139,116,123,152 ans = 139, 152

107,125,134,134,124,124
114,117,134,105,124,127
114,118,145,134,124,127
ans = 107, 127

141,149,138,155
156,152,140,141
ans = 141, 141

130,108,132,128,124,120
129,133,127,124,130,128
128,157,133,126,127,123
ans = 130, 123

152,147,103,117 ans = 152, 117

137,154,157,120,117 ans = 137, 117

148,113,125,127,123,143,127
151,124,139,124,116,100,132
ans = 148, 132
---
[[110 149 115 148 138]
 [144 114 146 107 114]] => 149

[[124 139 143 125]
 [128 135 100 128]
 [125 137 136 132]] => 135

[[136 111 100 128]
 [109 135 108 106]] => 111

[[137 129 127 142 103 137 110]
 [124 138 111 136 107 123 112]] => 129

[[117 121 146 144]
 [103 131  99 142]] => 121

[[128 146 114 130 134 134 127]
 [110 117 115 146 118 119 107]
 [132 112 148 125 127 105 149]] => 117

[[130 115 146 143 133 149]
 [117 109 136 141 131 153]] => 115

[[113 132 135 127 142]
 [144 155 124 148 121]
 [132 132 142 138 132]] => 155
---
[[123 147 134 119 130]
 [125 121 118 136 136]
 [120 107 142 127 152]] gives 121

[[125 113 105 142 126 135 134]
 [113 113 112 139 130 129 138]
 [130 119 106 131 120 119 135]] gives 113

[[127 126 154 132 148]
 [125 123 143 137 127]
 [115 117 129 127 135]] gives 123

[[119 113 135 128 106 129 119]
 [117 133 128 129 124 149 136]
 [143 110 109 134 142 112 146]] gives 133

[[113 142 118 146 114 129]
 [113 146 104 157 114 138]
 [131 113 147 109 139 123]] gives 146

[[127 137 114 130 128 132]
 [141 138 124 128 135 130]
 [137 110 103 137 132 138]] gives 138
---
[[142 137 135 142 156 141 136]
 [138 133 134 139 152 136 133]
 [134 131 130 132 149 129 130]] yields 130

[[130 134 127 144 144 132]
 [109 128 114 157 129 129]
 [146 137 152 129 109 132]] yields 152

[[125 106 126 131 130]
 [125 105 120 128 131]
 [126 106 129 129 133]] yields 129

[[135 140 114 127 136 120]
 [123 135 140 150 127 134]
 [145 147 111 135 135 124]] yields 111

[[121 120 126 128 103 108 118]
 [119 107 132 125 142 108 139]
 [143 120 152 124 132 108 128]] yields 152

[[136 149 142 118]
 [148 127 109 137]
 [136 141 148 115]] yields 148
---
[[133 121 130 124 138 105 141]
 [120 127 116 122 129 149 107]
 [139 127 140 134 136 114 140]]	130

[[117 134 137 120 148]
 [113 129 129 151 143]
 [119 137 152 124 132]]	137

[[130 129 147 140 137 139]
 [139 137 140 130 130 144]
 [125 123 153 134 132 136]]	147

[[107 150 115 108]
 [131 100 143 139]
 [127 154 126 143]]	115

[[118 113 118 131 123]
 [105 113 125 131 130]
 [126 137 125 140 138]]	118

[[139 135 128 102 106]
 [145 107 119 102 111]
 [110 131 119 110 126]]	128
---
132	137	120	140	107	134	110
134	138	120	142	109	134	111
126	134	122	132	105	136	109
=> 134

126	126	104	147	127	115	140
154	129	113	123	137	106	104
113	111	126	123	115	136	136
=> 111

128	125	112	105	118	128	144
137	118	117	124	129	124	119
121	117	116	121	133	102	112
=> 117

123	157	144	114	130
122	125	112	123	107
119	141	130	136	118
=> 141

111	142	137	117	138
128	152	139	121	153
115	134	145	131	133
=> 134

135	127	127	130
127	128	128	127
156	128	128	128
=> 128

129	138	130	129
118	127	137	114
141	101	131	126
=> 101

129	132	133	127	151	147
129	138	136	132	138	138
128	136	132	132	139	150
=> 136
---
[103 151 108 114 121 105] -> 105
[118 116 139 141 125 110 152] -> 152
[104 114 131 147 121] -> 121
[104 120 131 109 139] -> 139
[118 119 110 108 158] -> 158
[149 153 114 151 120 135] -> 135
---
[[120 135 107 107 130]
 [111 141 129 130 119]
 [128 119 121 121 148]]	130

[[125 143 152 141]
 [142 129 115 112]
 [115 112 125 143]]	141

[[136 119 143 132 129]
 [118 127 146 120 131]
 [139 149 134 134 139]]	129

[[117 126 125 137]
 [128 115 148 150]
 [139 133 110 102]]	137

[[129 123 125 115]
 [119 101 123 138]
 [117 134 132 123]]	115

[[106 109 139 145 112 110 120]
 [119 124 142 132 109 124 139]
 [114 123 125 137 125 123 109]]	120

[[141 111 150 106]
 [144 104 146 108]
 [126 134 128 124]]	106

[[145 139 105 137 139 135 107]
 [130 139 123 125 124 141 128]
 [123 136 123 123 121 136 124]]	107
---
[[129 121 151 126 136]
 [117 132 158 127 139]
 [122 129 131 133 120]] result: 129

[129 116 105 112 141 133 119] result: 116

[[152 133 120 111]
 [139 102 108 138]
 [138 142 143 120]] result: 142

[127 154 123 123] result: 154

[140 140 155 122] result: 140

[[111 126 106 127 139]
 [152 129 107 110 115]
 [144 129 108 112 117]] result: 129

[128 127 134 149] result: 127

[152 127 127 103 118 126 107] result: 127

[131 115 136 110 158 111 108] result: 115
---
[[130 123 106 146 109 135 142]
 [134 127 111 150 112 130 143]
 [118 122 142 115 131 135 128]
 [139 139 124 132 135 115 120]
 [124 130 146 109 139 125 119]
 [120 124 142 113 138 130 120]
 [134 128 112 144 120 128 134]
 [134 126 109 146 115 131 138]] => 142

[[114 125 132 138 134 125 128]
 [127 112 132 138 134 121 128]
 [134 118 132 116 134 125 128]
 [112 130 132 138 134 121 128]
 [114 125 132 149 134 121 128]
 [114 134 132 143 134 121 128]
 [114 125 133 134 134 125 128]
 [114 125 132 138 134 121 128]
 [115 123 132 138 134 121 128]] => 128

[[130 146 130 119 128 117 130 118 130 116]
 [137 143 135 116 135 113 135 114 130 113]
 [118 137 121 129 117 131 120 131 129 128]
 [140 120 137 122 140 120 139 120 129 122]
 [137 136 136 117 136 115 136 115 130 116]
 [117 133 120 132 116 133 119 133 129 131]
 [132 106 131 132 132 133 132 132 128 134]
 [125 104 125 137 125 139 125 138 128 140]] => 116

[[146 157 138 109 102 121 145 148 131 113 115 130 139 132]
 [142 113 101 117 142 150 134 116 114 128 139 134 122 120]
 [101 113 139 150 137 117 113 125 138 136 123 119 129 140]
 [157 148 120 101 112 137 150 139 118 112 124 137 136 124]
 [108 103 123 146 148 129 113 116 131 139 131 120 122 134]
 [124 102 108 133 150 142 121 112 121 136 138 126 119 126]
 [128 154 153 126 103 107 132 149 143 123 112 121 135 138]
 [155 131 105 104 127 148 146 126 112 118 133 139 129 119]] => 132

[[133 114 137 132 105 123 124 119 142 133 126 117 125]
 [109 118 130 119 146 134 125 119 126 117 136 140 138]
 [138 106 111 129 121 126 131 133 149 129 132 139 118]
 [130 123 125 128 109 130 143 131 142 122 124 133 134]
 [146 128 122 127 125 122 133 138 124 139 124 129 123]
 [140 137 130 142 125 128 119 140 114 138 123 112 126]
 [135 131 136 137 136 118 124 143 117 137 129 130 115]
 [143 128 122 138 125 112 142 144 125 148 130 130 118]
 [112 124 137 116 132 135 100 116 121 113 121 119 143]] => 125

[[142 108 127 113  99 140 116 140 123 141 114 125 146 117]
 [116 118 135 128 136 120 137 111 118 131 112 134 115 140]
 [140 129 116 134 121 122 113 130 111 132 135 126 128 112]
 [117 122 141 129 148 132 137 126 135 112 128 128 131 125]
 [131 131 124 125 122 128 120 134 132 131 137 116 123 121]
 [133 125 120 128 110 147 121 134 125 143 132 132 140 120]] => 117
---
[[138 118 139 129]
 [141 145 134 132]
 [150 117 136 135]] 139

[[142 151 141 107]
 [131 151 141 120]
 [121 154 139 129]] 141

[[118 147 122 146]
 [126 133 124 153]
 [125 132 103 108]] 122

[[129 133 144 129]
 [127 129 154 131]
 [126 128 117 131]] 144

[[136 107 109 123]
 [122 121 107 132]
 [154 131 114 125]] 109

[[125 124 118 122]
 [134 131 150 129]
 [141 111 140 113]] 118
